Each row has a class, written after it.
[  -2 -718   21  290  294   67  285  239  215  139 -200  145 -164  296
  797  367 -473 -237 -520  404 -229   92 -328 -225 -745  -24 -588  -63
  -82  114 -247 -508  -94  -83 -358 -237  566]
vepir
[ -41  -87  -16  472  -13  416  194  -80   84  223 -141  189 -130  159
   93  209 -178  202  116   62  165  -93  -10 -190 -182  -53 -114   93
  -22   24   93   57  -35 -164  -12   27   74]
dat
[  53 -299 -220  -40 -624 -739 -301 -189   50 -219  212   82  823  -55
  124  397 -203 -199 -104   68 -325   41 -264 -308 -237 -158 -106  531
 -456  206 -396 -630  248  -37 -222 -108 -108]
lizup
[ 153   70  -99 -266  462  540  237  -97  119   44  222 -481  -63  -50
  -77 -129  120  240 -178  -89  680 -257   11 -451 -256  571  -13  -15
  475 -164 -221  513 -136  274 -262  -13  -93]
lizup
[  36  218 -140    3 -391   16 -309  113 -105  -70  122   47  206 -193
 -222 -108  137   85   14 -162  101   35  -50 -217   51  -73   74  400
  -23  181 -186  111  152 -248   40  156 -245]
vepir
[  24   87  -21  100  -98 -201  -21   58  459  -53  -87 -107  147   31
 -176   92  -87   32 -130  341   86 -135  108   53  -84   66  -35   76
 -120  189  -30 -334   97  176   20 -117   26]
dat
[ 164   76   44   20    3 -417 -103   -8  683  -46  123   52  267  -30
  -27  114  -29    0  164  476 -315 -253  318  424 -167 -229 -111  189
 -335 -303   42 -365  143  269  -79 -205   12]
Tef
[ -56  122  -48  406   73    2  187 -281  401   57  -63 -175  222  180
 -246  293 -164   72  375  230  152 -168  384  241  139  156  246 -115
 -185  152  386 -225   20  365  150   55  -57]
nipi
[  54   19  112 -437  -18 -299  -55  -15  576   23  126   36  167 -207
 -156    3   54  216  -95  524 -378 -249  199  316 -106  177  -39  101
  -18 -267 -144  -55   75  536 -417 -145   17]
dat
[  84    2  140   -8  595  514  248  338  -40   82  -89 -167 -623  122
  286 -298   78   40 -295  -84  347  -45 -129 -207 -331  232 -235 -231
  421  -52  -51  228 -169  -68  174  -65  263]
Regi
[ -72  -55  -47  239 -211 -189  -79   15  249   22 -153   52  200  106
  -45  190 -154  -14  -30  262  -32   39    0   54  -66  -55  -30   26
 -252  328   -6 -399  100  -32   30  -17   47]
Mig
[ -57 -292  -57   50  116 -201  261 -275  301  -24  -67   28  -15   87
  317  302 -277   53   41  462  -94 -143   22  154 -268   26 -185   43
 -141 -266   15 -170 -150  249 -405 -220  125]
Regi
[  71   82   65  107  120  344   27  162   58   89    0   96 -259   25
  169 -104   38   61   71  -11   87  -83   10  -14 -141 -134  -74   63
  117 -194   -8  160  -21 -147   34  -15   74]
Fotes
[ 184  468   37 -572   21  -51  -55  108  571  -92  210 -257   96 -296
 -550 -293  334  396 -174  332  -11 -313  289  236   80  389  135  147
  308 -249 -175  292   64  599 -291    9 -218]
dat
[ 147  202   84 -425 -141   71 -319  534 -315 -102   99   37 -314 -265
  104 -515  318  -56 -183 -248 -197   53 -190 -143 -157 -110 -167  252
  322  -68 -347  267   56 -260  155  105   14]
Regi
[ 210 -106   -8 -213  465   75  157   64   25  -91  271 -283   64    1
  325  -18   59 -192   -2 -163  254 -138  -62 -321 -368   97 -167  -16
  152 -410  -46   14  -63   86  -22 -139   57]
Tef
[  56  281  155  261  -54  553  104  237  308  319 -230  445 -462  -22
  -88 -187   72  520   -2  303  -97 -152  124  257 -141 -214 -126  137
  156 -121  -32  368   -6  -70   96   36   71]
Movu
[ 149  240  245 -208  301  228  -87  305  -48   32   70   79 -515  -91
  102 -463  262  -19  215 -102  -47 -115  160  199  -52 -195  -33 -120
  195 -401  176  242   12 -125  269  -86   99]
Fotes
[-145 -345  -71 -220 -569 -534 -246 -201  141   -4   81  172  693 -149
  -54  346 -204  -59  -16  282 -468   73 -134    9  -28    0   28  291
 -400  149 -228 -398  158  255 -438   19  -63]
Movu
[  55  182   97  102    5   74   41  200  401  150 -207  261 -342   81
  -87  -99   -6  326  -76  273 -153 -117  345  554 -140 -235 -147   58
   26  -69  121   91   56  273  101 -161  201]
Tef
[-217  200   77   47 -154  449   36  -23 -600  156 -208  393 -553 -112
 -105 -306   93  200  222 -242   82  116  -17   49  140  -85   87  -26
  228   46  134  570  -63 -487  136  196    5]
vepir
[-280 -877 -173  124 -116 -212  204 -386 -615   30  -56  116  242  223
  754  553 -513 -480  139  -98 -194  311 -493 -420 -310 -155 -195  -69
 -274  -16   -2 -371 -151 -245 -409  -56  228]
Mig
[ -20 -109  -91  486  311  209  365 -245  303   62  -64 -283  103  312
  145  391 -299  -31  184  176  285 -108  171  -49 -117  211   73 -172
  -49   80  216 -225  -85  321    8  -23  120]
nipi
[-218  -10 -114  182 -500 -172 -243 -211 -216  -14  -36  142  337   66
 -199  165  -58   11  159 -299   53  187   -9  -23  264 -193  228  164
 -296  409   18 -108  146 -114  154   88 -134]
Regi
[-195 -351 -117  229  -26  -17  323 -397 -101  -16  -79  -30  120  182
  329  440 -376  -56  204  107  201  -26 -166 -144 -158   72  -25  -30
 -126 -117  153 -136 -151   64 -314 -107   39]
Movu
[ -26 -369   68 -145  267   60  114  -79  108  122   27  -80  -58    3
  294   94 -153  -33  -17  161   22  -61  -36  -26 -236  253 -170 -105
   21 -247   38    0  -87  328 -394 -123  219]
Fotes
[ -43  438  248  101  256  593   74  243 -179  180 -267   59 -739  -15
 -244 -488  247  314  128 -202  364  -34  188  254  191  126  202 -240
  326   89  352  442    1 -253  529   71   62]
lizup
[ 148  396    3  -99  484  543  159   48  -59  -35  205 -408 -272   54
  -77 -288  264  138  302 -393  669 -270  147 -278    7  275  105 -132
  422 -275  228  500 -107   92  224   48 -110]
Mig
[-151 -536  -44  603  177  224  332 -240   45  214 -171  127  -28  496
  476  502 -412    7   59  -86  174   92   12 -160 -293 -145 -180 -168
 -255  126  242 -223  -99   71  -39 -155  328]
Regi
[-164 -477  136  592  472  476  343 -211 -246  295 -174   43 -408  344
  572  206 -366 -211  557 -164  234   71    0  -63 -153 -114 -125 -354
 -239 -165  584 -118 -142 -159  105 -100  377]
Movu
[-361 -427  -19  648  141 -167  375 -764   77  114 -163   99  113  317
  256  629 -534 -231  652  239  124  -52  190  321   42 -106   62 -245
 -606 -102  519 -393  -83  -29 -193 -159  183]
Tef
[ 176  447  -61 -574 -383 -450 -376  371   42 -296  231 -179  266 -355
 -409 -301  364  -93 -248  -33 -363  -22  -10  170  141   21  138  348
  186   16 -344   19  218  202   53  178 -247]
Tef
[  -1  222  -73  173  412  205  166 -125  353 -115   60 -534   28  133
 -208   26   23  103   75  -81  792 -191  166 -132   82  513  253 -162
   56  123  160  -31  -54  202  192  -59 -119]
Regi
[ -64   52 -202 -213   51 -511  151 -454  144 -352  290 -402  530   50
  -34  305  -62 -222  302   53  302 -223  103  -54   33  229  185  -57
 -122 -286  110 -213  -45  293 -279 -146 -224]
Mig
[-253 -421    6  660  253  -80  242 -491  -46  111 -137  -71  122  462
  299  549 -418 -275  561 -199  268   24  215   87   89  -89   91 -386
 -485   70  649 -442  -40  130  136 -225  240]
dat
[ 237  699   47 -384  119   54  -92  393  170 -227  147 -394 -215 -185
 -486 -474  442   81  -85  -86  101 -219  259  233  193  271  230   28
  449  -15  -37  289   78  241  246  120 -172]
lizup
[-339 -506  101  275  242  249   70 -391 -441  246  -45   20  -72  138
  228  231 -232 -260  519 -298  236  151  -33  -53  141  114  113 -382
 -242    5  424  -13  -80 -149  -99   32  144]
Fotes
[  66   59 -135  313   94  173  226  -11  406   97  -96 -171  -12  247
  -72  205 -178  191  -26  242  163 -168  172   24 -149  207  -89   10
   46  176  111  -82  -51  369  -65   63   73]
Mig
[  29 -285  106  -61  -53 -345  -58  107 -140  -54  -17   -6   44   68
  299   91 -120 -382   14   59 -538   84 -101  151 -134 -141 -110  -59
 -130    0   33 -365   73   -1  -97  -38  206]
lizup
[ -73  240  -75 -140  151  -76  143 -317  -82 -235  166 -277   40  -27
 -105    1  111   30  284 -122  447 -178   87  -57  106  261  215  -54
  122 -199  166  188  -81   90  -10  -39 -233]
Regi
[ 187 -450  -16 -293   90 -338   19  211  309  -73  110   58  117  212
  623  208 -198 -178 -408  193 -413  -41 -147  -40 -559 -205 -412   66
  -53 -201 -225 -367   -8  421 -248 -371  372]
Fotes
[ -56 -170  -61   58  -28 -271   18 -211  151  -66   61  -87  341  232
  118  309 -179  -64   74  -63   53  -22   71  -29  -45  -49   49  -37
 -227   62   71 -310   37  281  -11 -156   56]
Regi
[  54  463    6 -241 -169  -52 -169  135   34  -81    5   12  -38  -67
 -355 -270  264  187   35 -226   91  -43  289  298  204  -85  157   86
   96   35  118  231  135  200  330    8  -62]
Tef
[ 135   -2  -19  -68 -143  -23  -61  432  519    2  -75  118  -37  -75
   13  -97  -42  223 -655  475 -210  -46  -92  -16 -419   51 -282  341
  103  246 -540 -159   81   73 -177  -77  149]
vepir
[ 229  246  -31 -496 -265   45  -78  723  158  -68  -39   43 -253 -228
  -62 -335  181  161 -742  238 -503  -55 -175  -19 -320   76 -224  412
  543   65 -640  203   30  237  -95  123  114]
dat
[ -62  202   21 -281 -186 -161 -334  -43 -514 -173  276  -32  197 -161
 -138 -199  247 -275  449 -490   56   92  -59 -213  283 -154  274   41
  -86  -17  106   61  138 -342  252  124 -233]
Mig
[  61  648 -257  -48 -365   -7  -94    5  352 -169  108 -293  376  -69
 -684   -5  178  286  -95    6  347 -210  173   19  295  318  369  320
  195  247 -153  118  138  371  117  245 -377]
Fotes
[-339  242   35  285 -353  178 -217 -104 -650   -4 -115  -26   66  -25
 -393 -154   92 -200  323 -630  488  259 -150 -214  525   25  473 -109
 -136  635  173   68  170 -533  615  282 -193]
Movu
[ -36  388   11 -493 -518 -370 -243   42 -118 -136  -19  310   22 -339
 -270 -227  205  123   29  220 -348  -31   53  286  129 -203   79  177
  125 -152 -119  167   76  -32  -42   33 -180]
nipi
[-240 -450  112  650 -269  132    4 -253 -171  324 -243  561  -75  234
  273  349 -363  -28  455   44 -305  137  -40   60  -43 -470 -103   15
 -511  125  349 -253   57 -439   38  -22  201]
dat
[ -72 -386  152  -40  -11 -123   65 -111  330  260 -139  266  -38  -51
  130  195 -232  114   78  546 -525  -45  127  394 -152   22 -159  -16
 -241 -125   33 -208   11  282 -432  -96  277]
lizup
[ 104  107  -36 -634 -315   98 -183  296 -129   17   85   57   37 -418
 -135 -304  228  248 -463   97 -181   48 -231 -267 -160  174 -113  310
  473   27 -602  363    6  120 -249  191 -108]
nipi
[  -9  673  116 -248 -349 -341 -467  280  132 -185    5   45   61 -318
 -713 -450  371   97   56    9  -89  -37  245  355  404   24  357  153
  -20  267   30  -31  307  -23  382   84 -216]
vepir
[-235 -221  -79  245 -452  141  172 -171 -313  192 -276  446 -138   73
   92  233 -291  187   -4  107 -156  141 -223   11  -99 -149  -83  155
  -41  131 -100   85  -68 -287 -219   85   91]
lizup
[  94  572  -12 -132  309  370   33   40 -105 -145  280 -371 -157 -121
 -318 -348  388  141  282 -475  657 -212  165 -249  208  286  264  -31
  373 -161  167  440   12    9  283  122 -233]
vepir
[ -85  147 -114   47  290   29  333 -404  102 -114   62 -269   39   74
  -49  196  -60   44  332   45  479 -220  199  111   -1  226  158 -100
   53 -331  312  103 -115  220 -141  -91  -95]
Tef
[  91   88  -72  -55 -220    5 -144  133   53  -26  124  153  153  -89
   10  -35   44   61  -73  -15  -88  -33  -64 -217 -179 -120  -98  306
  -10   22 -255  -22   96 -165  -48   53  -30]
vepir
[-304 -364    3  276  -52   15  168 -363 -502  133 -188  213 -182  111
  255  267 -300 -185  412  -73  -18  137 -129   63   24 -102   45 -195
 -193  -61  311  -70  -99 -327 -119  -25  113]
lizup
[-206 -627   34  -95  365  148  214 -252 -396  129   98 -226   47  134
  429  293 -262 -307  234 -298  172  114 -193 -307 -127  351   19 -332
  -21 -158  187  -91 -120   93 -317  -45  249]
lizup
[ 161  260  -73  -12  192   10  146   85  427 -107  103 -336   64   67
 -126   42   54   77 -105  150  138 -235  198  123  -98  231   10   75
  157  -98    8  -21   31  413  -10   22  -20]
Tef
[ 195  899  -19 -669  112 -135   22   85  472 -300  225 -303  -35 -278
 -440 -433  449  434   -5  235  234 -426  390  362  142  340  266  130
  430 -427 -154  391  -12  467   48  -39 -295]
Mig
[-146  176 -111  111 -336  216  126 -156  -81   54 -195  199 -143  -56
 -196   39  -32  400   10  137   93  -54  -23   51    6   64   61  247
  156   58   -1  312  -58  -62 -169  100 -126]
dat
[-174  188  -62  131 -257  -39  -86 -192 -234  -70    0  -57  231  113
 -208   97   20   51  365 -496  322   65  103   35  355   18  372  -33
 -152  212  316    9   99  111  338   37 -128]
Movu
[ -40  194 -128  260  365 -141  200 -472  282 -205  210 -654  482  294
 -251  310   -9 -138  567 -191  583 -262  352   19  271  444  447 -293
 -169   13  565 -203   21  451  199  -18 -228]
Mig
[ -63   -3   46  302  180  397   77  107  -94  163 -244   -4 -312   66
   49  -91  -88   65   15    8  360   62  -31 -114  -84   93  -31 -130
  108  249  132    6  -58 -187  322    8  117]
nipi
[-114 -567   37  375  232   73  198 -220 -103  148   48   42  113  261
  551  403 -364 -352  339  -80   72   43 -165 -285 -281 -154 -164 -164
 -357  -70  234 -385  -44 -132  -58 -130  236]
Movu
[-310 -589  -54  515   -2 -204  285 -610  -14  118 -159  166  209  247
  395  673 -556 -194  490  345  -75   44   41  136 -115 -135  -63 -167
 -501  -39  345 -476 -132   12 -337 -151  169]
nipi
[  32 -157   88  367  373  367  346  148  262  239 -198   23 -362  234
  255   57 -198   96  -35  298 -185  -21  143  210 -287   99 -120 -141
  118  -26  135  -44 -108  301   80   -9  350]
nipi
[  44  530  227 -192  400  564  141  -75  444  247  -33 -152 -467 -164
 -580 -444  368  642  145  249  393 -331  510  498  343  385  126 -299
  383 -253  303  640  -47  445   39   84 -121]
nipi
[-291 -401   19  545    3  -16  135 -335 -336  114 -121   31   56  287
  234  358 -315 -320  469 -223  -50  208  -34   35  155  -76  158 -215
 -394  183  397 -272  -21 -147  113  100  133]
Regi
[-135 -223  258  415  -71  669   62  254 -242  527 -400  733 -796   89
  321 -168 -162  218  177   70 -371  133  -34  246 -191 -456 -216  -15
    8  -36  173  297  -49 -462  180   85  372]
Fotes
[-268 -403  -39  612 -275 -356   10 -493  168   47 -139   64  633  280
   77  653 -437 -251  352  149   31  141   21    9  146 -143  153 -128
 -720  481  296 -791  133  -70   81  -47   57]
nipi
[ 268  -81   71 -306  366 -210   45  182  342 -124  254 -154   27  -46
  348  -58   36 -172  -63  222 -186 -182   33   33 -394  -60 -239   84
    8 -509 -100 -177   -1  216 -121 -241  136]
Tef
[-122  215   10   22 -158 -240  -91 -192  -65  -50   24  -44  154   97
 -294   88   41  -13  398 -325  159  -24  279  283  360  -90  327 -148
 -198  159  411 -133  153  166  299  -51  -67]
lizup
[-126  524   31  352 -323  191  -87  -53  355   95 -210  148   82  -57
 -705  -69  119  428  168  100  363  -83  282  278  390   11  371  110
 -175  459  181   53  164  -28  380  115 -247]
Movu
[ -78  265   -5  -12 -222  213 -221  121 -410    8  -11   81 -107   16
 -152 -226  192   63   76 -536  206  145    7    2  249 -151  233   50
  112  208   61  274  114 -158  414  105  -81]
Fotes
